Here is a tiny trained network, its code and every weight. The questions are about switching its units off for an input and a target symbol, where a switched-off unit gives its printed mean instead of its output.

import numpy as np


def w(rows, s, z=0):
    codes = np.array(rows[::2]) - 128.0
    scale = np.full(codes.shape[1], s)
    scale[-1] = z or s
    return codes * scale


def f(y):
    return np.maximum(y, 0)


def softmax(a):
    e = np.exp(a - a.max(-1, keepdims=True))
    return e / e.sum(-1, keepdims=True)


def log_softmax(a):
    a = a - a.max(-1, keepdims=True)
    return a - np.log(np.exp(a).sum(-1, keepdims=True))


def net(x, mask):
    ids = ['αβδεζηθλμξπσφ'.index(c) for c in x.split()]
    T = len(ids)
    res = E[ids] + P[:T]
    r = res
    for j in range(3):
        rows = slice(2 * j, 2 * j + 2)
        q, k, v = (r @ M[0][rows].T for M in (Q, K, V))
        z = softmax(np.where(np.tri(T) > 0, q @ k.T / 2**0.5, -1e9)) @ v
        o = O[0][rows]
        res = res + np.where(mask[j], z, o[:, -1]) @ o[:, :-1]
    y = f(res @ A[0][:, :-1].T + A[0][:, -1])
    res = res + np.where(mask[3:15], y, B[0][:, -1]) @ B[0][:, :-1]
    return log_softmax(res[-1] @ U[:, :-1].T + U[:, -1])


Q, K, V, O, A, B = {}, {}, {}, {}, {}, {}
E = w([
[166,125,225,103,107,122,50,174,129,152],'α',
[200,158,120,133,184,187,166,211,114,142],'β',
[119,104,125,94,173,88,98,246,149,153],'δ',
[100,100,183,154,133,70,87,136,198,125],'ε',
[117,106,198,52,177,101,130,201,160,44],'ζ',
[98,145,119,188,135,232,119,59,184,141],'η',
[121,190,101,205,168,159,184,168,160,153],'θ',
[14,107,138,106,129,173,172,133,149,170],'λ',
[117,163,144,88,55,101,110,65,202,180],'μ',
[109,79,34,129,87,93,158,177,194,131],'ξ',
[58,161,20,85,194,36,104,1,75,143],'π',
[138,122,108,76,91,132,202,115,161,52],'σ',
[142,191,47,84,130,119,63,126,154,73],'φ',
],0.019)
P = w([
[143,106,194,117,88,237,46,254,105,132],'0',
[127,132,163,113,99,229,61,229,114,125],'1',
[111,133,135,98,109,222,85,210,135,128],'2',
[101,150,111,88,133,204,101,180,162,128],'3',
[94,162,91,74,147,186,118,159,175,123],'4',
[87,180,74,57,162,161,136,128,200,118],'5',
[81,196,76,45,176,136,143,109,213,111],'6',
[70,198,58,37,195,120,165,79,230,108],'7',
],0.009)
Q[0] = w([
[113,87,142,244,191,80,120,172,145,180],'head 0',
[167,109,99,181,97,45,156,101,41,189],'head 0',
[176,100,143,177,65,118,179,85,29,71],'head 1',
[142,129,148,123,216,117,96,90,106,154],'head 1',
[114,163,96,59,119,156,97,163,251,170],'head 2',
[105,76,146,85,122,184,203,148,122,97],'head 2',
],0.012)
K[0] = w([
[129,139,143,94,109,201,138,172,251,111],'head 0',
[128,94,186,177,85,177,84,188,68,126],'head 0',
[158,120,220,165,99,171,92,198,148,124],'head 1',
[151,106,186,152,188,121,139,125,146,216],'head 1',
[51,199,95,121,149,83,212,80,152,69],'head 2',
[117,144,159,157,60,153,182,143,226,109],'head 2',
],0.012)
V[0] = w([
[95,127,133,133,159,202,208,154,169,97],'head 0',
[147,125,85,146,11,134,140,94,128,96],'head 0',
[134,70,78,102,84,89,152,206,198,93],'head 1',
[53,88,161,76,65,121,164,112,115,191],'head 1',
[81,86,140,193,144,110,104,52,189,35],'head 2',
[161,126,171,104,130,131,151,123,116,60],'head 2',
],0.011)
O[0] = w([
[116,155,112,203,127,104,138,186,103,13,226],'head 0',
[31,178,166,145,177,113,218,145,183,173,93],'head 0',
[124,180,163,110,127,201,119,77,38,168,254],'head 1',
[201,183,125,198,118,44,126,175,78,200,151],'head 1',
[152,74,181,154,50,203,71,238,79,174,116],'head 2',
[87,174,133,80,1,114,202,138,153,69,92],'head 2',
],0.0095,0.0067)
A[0] = w([
[94,165,121,167,119,115,146,66,167,157,69],'neuron 0',
[105,135,70,132,163,162,180,167,132,126,146],'neuron 1',
[215,120,90,187,96,192,186,103,175,149,91],'neuron 2',
[112,136,175,138,192,111,87,189,122,77,11],'neuron 3',
[111,10,124,197,115,62,150,100,159,141,53],'neuron 4',
[108,125,85,102,143,122,125,40,104,115,1],'neuron 5',
[183,87,116,104,175,162,57,83,107,136,102],'neuron 6',
[143,129,106,150,139,189,155,121,139,135,129],'neuron 7',
[193,79,200,92,108,92,121,92,196,114,11],'neuron 8',
[127,122,112,208,119,154,105,91,122,177,88],'neuron 9',
[154,168,174,136,147,142,139,62,79,138,141],'neuron 10',
[114,124,183,81,147,137,108,117,85,90,162],'neuron 11',
],0.011,0.0068)
B[0] = w([
[141,135,182,142,153,126,122,180,118,75,157],'neuron 0',
[186,113,187,143,117,128,62,81,130,128,255],'neuron 1',
[111,160,95,95,52,14,107,141,78,197,159],'neuron 2',
[75,136,52,145,59,163,211,95,151,165,225],'neuron 3',
[159,204,193,9,2,160,156,120,47,34,163],'neuron 4',
[148,84,194,143,143,124,241,225,68,148,171],'neuron 5',
[19,117,187,218,110,109,157,97,152,79,252],'neuron 6',
[81,104,176,79,105,74,156,149,180,167,195],'neuron 7',
[208,132,127,166,105,187,249,74,54,82,158],'neuron 8',
[203,92,75,78,106,97,180,129,115,144,186],'neuron 9',
[89,61,42,88,121,136,146,145,101,94,216],'neuron 10',
[196,107,125,156,144,72,92,121,144,191,253],'neuron 11',
],0.0083,0.0094)
U = w([
[165,149,63,212,92,96,137,148,135,136,109],'α',
[175,91,190,197,100,179,106,134,111,155,80],'β',
[93,88,150,128,120,56,121,142,81,87,85],'δ',
[167,160,133,163,83,122,130,12,114,158,37],'ε',
[175,114,127,91,86,99,31,155,112,88,151],'ζ',
[109,79,129,136,67,83,168,124,155,159,4],'η',
[177,73,121,127,144,137,197,180,153,104,87],'θ',
[101,137,29,154,107,154,93,50,198,91,207],'λ',
[80,214,170,141,67,156,187,157,108,122,69],'μ',
[181,143,169,125,147,53,131,167,177,200,190],'ξ',
[94,98,170,66,135,186,98,104,201,134,228],'π',
[119,108,44,92,99,183,158,99,79,179,176],'σ',
[97,44,88,138,78,176,139,253,177,114,66],'φ',
],0.0064,0.0039)

Each question gives the input, a string of symbols that net reads in full, and the target symbol t.
The units are the heads (2 rows each of Q, K, V and O) and the neurons (one row each of A and B). Each row of codes is followed by its name. A weight is (code - 128) times the scale printed after its matrix; where a second scale follows, it is the last column's (O, A, B and U).
mask holds one flag per unit, heads first, then neurons. A switched-off unit (its flag False) gives its mean, the last column of its rows in O or B, instead of its output. The means were averaged over made-up inputs and are rounded, as every weight is.
A unit's drop is (log p(t) with every unit on - log p(t) with that unit switched off) / (log p(t) with every unit on - log p(t) with every unit switched off).
The circuit of an input: a set's keep is (log p(t) with only the set's units on - log p(t) with every unit switched off) / (log p(t) with every unit on - log p(t) with every unit switched off). Starting from the 12 units with the biggest drops (on a tie, the unit counted first), units are removed one at a time, each time the one whose removal leaves the highest keep (on an exact tie, the one counted first), for as long as the keep stays at least 0.8.
units of the circuit, in order: the units of the circuit, biggest drop first
k most important neurons: the k neurons with the biggest drops, biggest first
which heads matter: for each layer, one digit per head in row order, 1 if its drop is at least 0.15 and else 0, layers parted by /
input δ θ ζ, target λ: units of the circuit, in order -> (neuron 3; head 2; head 0; head 1)
input α σ δ ξ, target μ: units of the circuit, in order -> (head 0; head 1)
input ξ α ζ ξ σ ξ ξ μ, target σ: units of the circuit, in order -> (head 1; neuron 10)
input ζ ε η π, target δ: which heads matter -> 100
input β σ ξ η, target μ: units of the circuit, in order -> (head 0)
input σ ξ ε η β α ζ ε, target ζ: which heads matter -> 101
input ζ φ φ λ ξ, target π: which heads matter -> 010
input β α β σ δ ε, target μ: units of the circuit, in order -> (head 0; head 2)
input μ φ λ σ λ, target μ: which heads matter -> 101
input φ λ β η π θ ξ, target ζ: which heads matter -> 010
input ζ σ θ, target μ: units of the circuit, in order -> (head 0; head 1)
input δ φ λ ξ α λ η, target α: units of the circuit, in order -> (head 1; head 0)
input ζ η ξ δ σ π δ, target φ: which heads matter -> 011
input η λ φ δ λ ζ β, target α: units of the circuit, in order -> (head 0; head 1)
input β ξ π η η ζ σ, target σ: units of the circuit, in order -> (head 0; neuron 6; head 2)
input σ σ π ζ λ, target π: which heads matter -> 100
input φ φ δ ζ λ ζ ζ, target α: which heads matter -> 110
input ξ α π σ α, target β: which heads matter -> 101
input θ θ φ δ α δ φ θ, target π: which heads matter -> 010
input ζ β σ ξ, target μ: units of the circuit, in order -> (head 1; head 0)
input δ ξ δ δ φ φ ζ, target π: which heads matter -> 110
input η σ θ π δ β, target ξ: units of the circuit, in order -> (head 1; neuron 2; head 0)
input φ δ ζ β ζ α, target ζ: 3 most important neurons -> (neuron 3; neuron 11; neuron 6)
input ε η α α θ θ β, target λ: units of the circuit, in order -> (head 0; head 1; neuron 3; head 2)
input α μ δ α, target ξ: most important neuron -> (neuron 3)
input θ μ ξ ε ζ σ η, target μ: units of the circuit, in order -> (head 0; head 2)
input ξ α ζ, target σ: which heads matter -> 010
